Below is a small trained network, with its code and all its weights. Each question gives an input and a class and asks what happens when units are switched off, that is, made to give their printed mean instead of their output.

import numpy as np


def w(rows, s, z=0):
    codes = np.array(rows[::2]) - 128.0
    scale = np.full(codes.shape[1], s)
    scale[-1] = z or s
    return codes * scale


def norm(h):
    return h / np.sqrt((h * h).mean(-1, keepdims=True) + 1e-5)


def f(y):
    return y / 2 * (1 + np.tanh(0.7978845608 * (y + 0.044715 * y**3)))


def log_softmax(a):
    a = a - a.max(-1, keepdims=True)
    return a - np.log(np.exp(a).sum(-1, keepdims=True))


def net(x, mask):
    res = np.array(x, float).reshape(1, 2) / 4 @ E
    u = 0
    for l in range(4):
        y = f(norm(res) @ A[l][:, :-1].T + A[l][:, -1])
        res = res + np.where(mask[u : u + 9], y, B[l][:, -1]) @ B[l][:, :-1]
        u += 9
    return log_softmax(norm(res)[-1] @ U[:, :-1].T + U[:, -1])


A, B = {}, {}
E = w([
[167,254,113],'x0',
[144,89,230],'x1',
],0.0091)
A[0] = w([
[124,100,169,13],'0.n1',
[106,115,88,181],'0.n2',
[110,140,122,67],'0.n3',
[112,134,143,84],'0.n4',
[95,101,6,139],'0.n5',
[128,149,163,41],'0.n6',
[176,208,179,1],'0.n7',
[128,210,51,16],'0.n8',
[127,107,133,27],'0.n9',
],0.028,0.0026)
B[0] = w([
[175,129,135,162],'0.n1',
[92,129,125,169],'0.n2',
[135,120,117,129],'0.n3',
[125,119,130,126],'0.n4',
[47,154,138,247],'0.n5',
[100,109,135,146],'0.n6',
[2,93,153,223],'0.n7',
[234,120,88,250],'0.n8',
[136,121,147,134],'0.n9',
],0.07,0.015)
A[1] = w([
[106,228,185,87],'1.n1',
[137,130,193,184],'1.n2',
[146,160,170,36],'1.n3',
[123,136,156,4],'1.n4',
[105,177,140,97],'1.n5',
[221,100,243,40],'1.n6',
[141,146,147,221],'1.n7',
[5,196,122,204],'1.n8',
[85,163,133,135],'1.n9',
],0.03,0.0027)
B[1] = w([
[167,245,36,152],'1.n1',
[107,77,61,148],'1.n2',
[94,148,141,132],'1.n3',
[111,88,106,127],'1.n4',
[135,135,95,146],'1.n5',
[118,74,254,192],'1.n6',
[106,104,126,134],'1.n7',
[81,134,124,250],'1.n8',
[104,137,132,167],'1.n9',
],0.051,0.023)
A[2] = w([
[137,118,149,7],'2.n1',
[159,87,95,59],'2.n2',
[157,115,117,161],'2.n3',
[234,12,55,230],'2.n4',
[185,101,235,63],'2.n5',
[85,208,138,91],'2.n6',
[253,157,127,202],'2.n7',
[132,134,145,250],'2.n8',
[158,103,156,61],'2.n9',
],0.04,0.0018)
B[2] = w([
[147,99,112,137],'2.n1',
[160,136,161,168],'2.n2',
[148,123,144,150],'2.n3',
[195,240,202,255],'2.n4',
[174,2,172,211],'2.n5',
[212,128,74,212],'2.n6',
[198,178,205,201],'2.n7',
[147,106,127,134],'2.n8',
[166,104,92,155],'2.n9',
],0.059,0.019)
A[3] = w([
[89,253,19,1],'3.n1',
[132,124,202,62],'3.n2',
[186,187,103,158],'3.n3',
[129,121,144,88],'3.n4',
[131,117,138,77],'3.n5',
[149,106,241,51],'3.n6',
[250,142,168,167],'3.n7',
[119,194,143,101],'3.n8',
[221,106,144,84],'3.n9',
],0.029,0.0072)
B[3] = w([
[222,111,1,241],'3.n1',
[153,142,106,169],'3.n2',
[77,107,130,216],'3.n3',
[130,113,113,127],'3.n4',
[131,119,116,125],'3.n5',
[192,60,57,213],'3.n6',
[112,194,180,254],'3.n7',
[161,119,131,178],'3.n8',
[135,207,172,196],'3.n9',
],0.072,0.016)
U = w([
[147,165,30,200],'0',
[197,204,205,178],'1',
[172,3,244,116],'2',
[27,95,149,254],'3',
[98,161,149,6],'4',
],0.023,0.0098)

Each question gives the input, the list of numbers given to net, and the class t.
The units are the neurons (one row each of A and B). Each row of codes is followed by its name. A weight is (code - 128) times the scale printed after its matrix; where a second scale follows, it is the last column's (A, B and U).
mask holds one flag per neuron, layer by layer. A switched-off neuron (its flag False) gives its mean, the last column of its row in B, instead of its output. The means were averaged over made-up inputs and are rounded, as every weight is.
A unit's drop is (log p(t) with every unit on - log p(t) with that unit switched off) / (log p(t) with every unit on - log p(t) with every unit switched off).
The circuit of an input: a set's keep is (log p(t) with only the set's units on - log p(t) with every unit switched off) / (log p(t) with every unit on - log p(t) with every unit switched off). Starting from the 12 units with the biggest drops (on a tie, the unit counted first), units are removed one at a time, each time the one whose removal leaves the highest keep (on an exact tie, the one counted first), for as long as the keep stays at least 0.8.
circuit, biggest first: the units of the circuit, biggest drop first
most important unit: the unit with the biggest drop
k most important neurons: the k neurons with the biggest drops, biggest first
top k neurons in layer l: the k neurons of layer l with the biggest drops, biggest first
drop when u is switched off: that unit's drop, to one decimal
input [1,4], class 3: most important unit => 0.n8
input [-6,1], class 2: 3 most important neurons => 0.n5; 0.n7; 1.n6
input [0,4], class 2: 4 most important neurons => 0.n5; 0.n1; 0.n7; 1.n6
input [-2,3], class 2: 2 most important neurons => 0.n5; 0.n7
input [-1,6], class 2: 4 most important neurons => 0.n5; 0.n7; 1.n6; 0.n8
input [5,1], class 3: circuit, biggest first => 0.n7; 2.n4
input [2,8], class 3: 2 most important neurons => 0.n8; 2.n4
input [1,8], class 3: 3 most important neurons => 0.n8; 2.n4; 0.n5
input [-7,8], class 2: top 2 neurons in layer 0 => 0.n5; 0.n8
input [-8,7], class 2: 2 most important neurons => 0.n5; 1.n6
input [-3,5], class 2: 4 most important neurons => 0.n5; 1.n6; 0.n8; 0.n7
input [-7,5], class 2: 3 most important neurons => 0.n5; 1.n6; 0.n8
input [-2,7], class 2: 2 most important neurons => 0.n5; 1.n6
input [7,7], class 3: most important neuron => 0.n7
input [-6,5], class 2: 3 most important neurons => 0.n5; 1.n6; 0.n8
input [-1,2], class 2: 4 most important neurons => 0.n5; 0.n7; 0.n8; 1.n6
input [-7,2], class 2: 3 most important neurons => 0.n5; 0.n7; 1.n6
input [7,5], class 3: drop when 0.n7 is switched off => 0.5
input [5,2], class 3: drop when 0.n7 is switched off => 0.9
input [4,1], class 3: drop when 0.n7 is switched off => 0.9
input [4,7], class 3: drop when 0.n7 is switched off => 0.1
